Below is a small trained network, with its code and all its weights. Each question gives an input and a target symbol and asks what happens when units are switched off, that is, made to give their printed mean instead of their output.

import numpy as np


def w(rows, s, z=0):
    codes = np.array(rows[::2]) - 128.0
    scale = np.full(codes.shape[1], s)
    scale[-1] = z or s
    return codes * scale


def norm(h):
    return h / np.sqrt((h * h).mean(-1, keepdims=True) + 1e-5)


def f(y):
    return np.maximum(y, 0)


def softmax(a):
    e = np.exp(a - a.max(-1, keepdims=True))
    return e / e.sum(-1, keepdims=True)


def log_softmax(a):
    a = a - a.max(-1, keepdims=True)
    return a - np.log(np.exp(a).sum(-1, keepdims=True))


def net(x, mask):
    ids = ['ΘΛαβμω'.index(c) for c in x.split()]
    T = len(ids)
    res = E[ids] + P[:T]
    r = norm(res)
    for j in range(2):
        rows = slice(2 * j, 2 * j + 2)
        q, k, v = (r @ M[0][rows].T for M in (Q, K, V))
        z = softmax(np.where(np.tri(T) > 0, q @ k.T / 2**0.5, -1e9)) @ v
        o = O[0][rows]
        res = res + np.where(mask[j], z, o[:, -1]) @ o[:, :-1]
    y = f(norm(res) @ A[0][:, :-1].T + A[0][:, -1])
    res = res + np.where(mask[2:6], y, B[0][:, -1]) @ B[0][:, :-1]
    return log_softmax(norm(res)[-1] @ U[:, :-1].T + U[:, -1])


Q, K, V, O, A, B = {}, {}, {}, {}, {}, {}
E = w([
[136,207,90,97,103,155,140,175],'Θ',
[195,129,152,142,76,142,141,115],'Λ',
[172,162,73,60,109,98,131,136],'α',
[140,85,39,99,103,168,168,182],'β',
[253,188,156,191,146,67,189,63],'μ',
[140,63,49,197,54,102,192,140],'ω',
],0.014)
P = w([
[80,125,214,135,146,148,91,88],'0',
[237,226,191,203,77,71,196,153],'1',
[115,48,101,134,105,72,104,60],'2',
[132,134,28,119,127,197,198,76],'3',
[200,161,168,185,114,45,246,178],'4',
[78,98,155,135,128,85,66,85],'5',
],0.012)
Q[0] = w([
[190,142,172,97,21,90,128,146],'head 0',
[92,103,84,114,178,179,71,6],'head 0',
[126,142,103,112,118,193,97,50],'head 1',
[191,211,117,151,140,106,164,152],'head 1',
],0.011)
K[0] = w([
[185,156,179,97,57,135,38,106],'head 0',
[90,29,13,147,69,70,174,127],'head 0',
[158,140,1,122,85,117,195,121],'head 1',
[52,115,125,82,209,217,161,60],'head 1',
],0.0091)
V[0] = w([
[53,44,112,68,117,161,61,168],'head 0',
[170,178,86,30,151,138,185,197],'head 0',
[139,255,154,200,181,104,170,126],'head 1',
[129,183,155,138,75,236,137,182],'head 1',
],0.008)
O[0] = w([
[214,51,150,82,164,164,97,226,4],'head 0',
[81,157,212,118,189,142,189,154,145],'head 0',
[74,50,59,195,188,122,84,234,110],'head 1',
[165,175,108,148,254,224,77,91,222],'head 1',
],0.009,0.0035)
A[0] = w([
[99,109,61,17,149,162,76,73,153],'neuron 0',
[130,184,110,132,61,159,197,188,205],'neuron 1',
[195,134,136,133,147,1,64,126,33],'neuron 2',
[180,207,120,51,127,133,167,49,4],'neuron 3',
],0.0086,0.0034)
B[0] = w([
[94,97,230,85,187,111,174,200,207],'neuron 0',
[147,98,120,9,140,140,157,136,254],'neuron 1',
[190,56,136,58,47,251,185,141,174],'neuron 2',
[55,173,72,180,164,83,127,77,253],'neuron 3',
],0.011,0.0064)
U = w([
[131,121,92,168,254,164,105,232,212],'Θ',
[211,120,12,58,59,222,83,115,4],'Λ',
[190,122,236,7,107,164,200,181,3],'α',
[119,173,182,141,160,156,91,13,223],'β',
[60,115,31,208,152,53,112,149,101],'μ',
[6,158,173,46,158,15,99,125,182],'ω',
],0.0074,0.0026)

Each question gives the input, a string of symbols that net reads in full, and the target symbol t.
The units are the heads (2 rows each of Q, K, V and O) and the neurons (one row each of A and B). Each row of codes is followed by its name. A weight is (code - 128) times the scale printed after its matrix; where a second scale follows, it is the last column's (O, A, B and U).
mask holds one flag per unit, heads first, then neurons. A switched-off unit (its flag False) gives its mean, the last column of its rows in O or B, instead of its output. The means were averaged over made-up inputs and are rounded, as every weight is.
A unit's drop is (log p(t) with every unit on - log p(t) with that unit switched off) / (log p(t) with every unit on - log p(t) with every unit switched off).
The circuit of an input: a set's keep is (log p(t) with only the set's units on - log p(t) with every unit switched off) / (log p(t) with every unit on - log p(t) with every unit switched off). Starting from all 6 units, units are removed one at a time, each time the one whose removal leaves the highest keep (on an exact tie, the one counted first), for as long as the keep stays at least 0.8.
circuit, biggest first: the units of the circuit, biggest drop first
most important unit: the unit with the biggest drop
top k neurons: the k neurons with the biggest drops, biggest first
heads that matter: for each layer, one digit per head in row order, 1 if its drop is at least 0.15 and else 0, layers parted by /
drop of u: that unit's drop, to one decimal
input ω Θ α β Λ, target ω: circuit, biggest first : (head 0)
input β β α ω β, target β: circuit, biggest first : (head 1; neuron 3)
input ω Λ α α Θ, target ω: top 2 neurons : (neuron 1; neuron 2)
input α Θ α Θ ω, target α: circuit, biggest first : (neuron 3; neuron 1)
input α α β, target Θ: circuit, biggest first : (head 1; head 0)
input Λ α Θ μ μ, target Λ: heads that matter : 10
input Θ Λ ω α Λ, target Θ: heads that matter : 01
input ω β α Θ β, target ω: heads that matter : 11
input ω Λ Θ Θ, target Θ: circuit, biggest first : (head 1; neuron 0)
input β β α α, target ω: circuit, biggest first : (neuron 3; neuron 0)
input μ α ω μ Θ, target μ: circuit, biggest first : (head 0; head 1)
input β β α, target α: circuit, biggest first : (neuron 2; neuron 0)
input α μ β, target Θ: circuit, biggest first : (head 0; head 1)
input μ μ ω α, target ω: circuit, biggest first : (neuron 0; neuron 3)
input α Θ Λ, target Λ: top 2 neurons : (neuron 2; neuron 3)
input μ α α Θ Λ, target μ: most important unit : head 0
input μ α α β, target α: top 2 neurons : (neuron 1; neuron 0)
input ω Λ Θ α ω, target ω: drop of neuron 0 : -0.2
input Θ α β Θ Θ, target Θ: drop of head 1 : 1.3
input β ω μ Λ ω, target β: drop of head 1 : 0.7
input ω ω Θ μ, target μ: drop of head 1 : 0.3
input Θ ω Θ ω ω, target Θ: top neuron : (neuron 3)
input β ω β β Θ α, target α: top 2 neurons : (neuron 2; neuron 0)
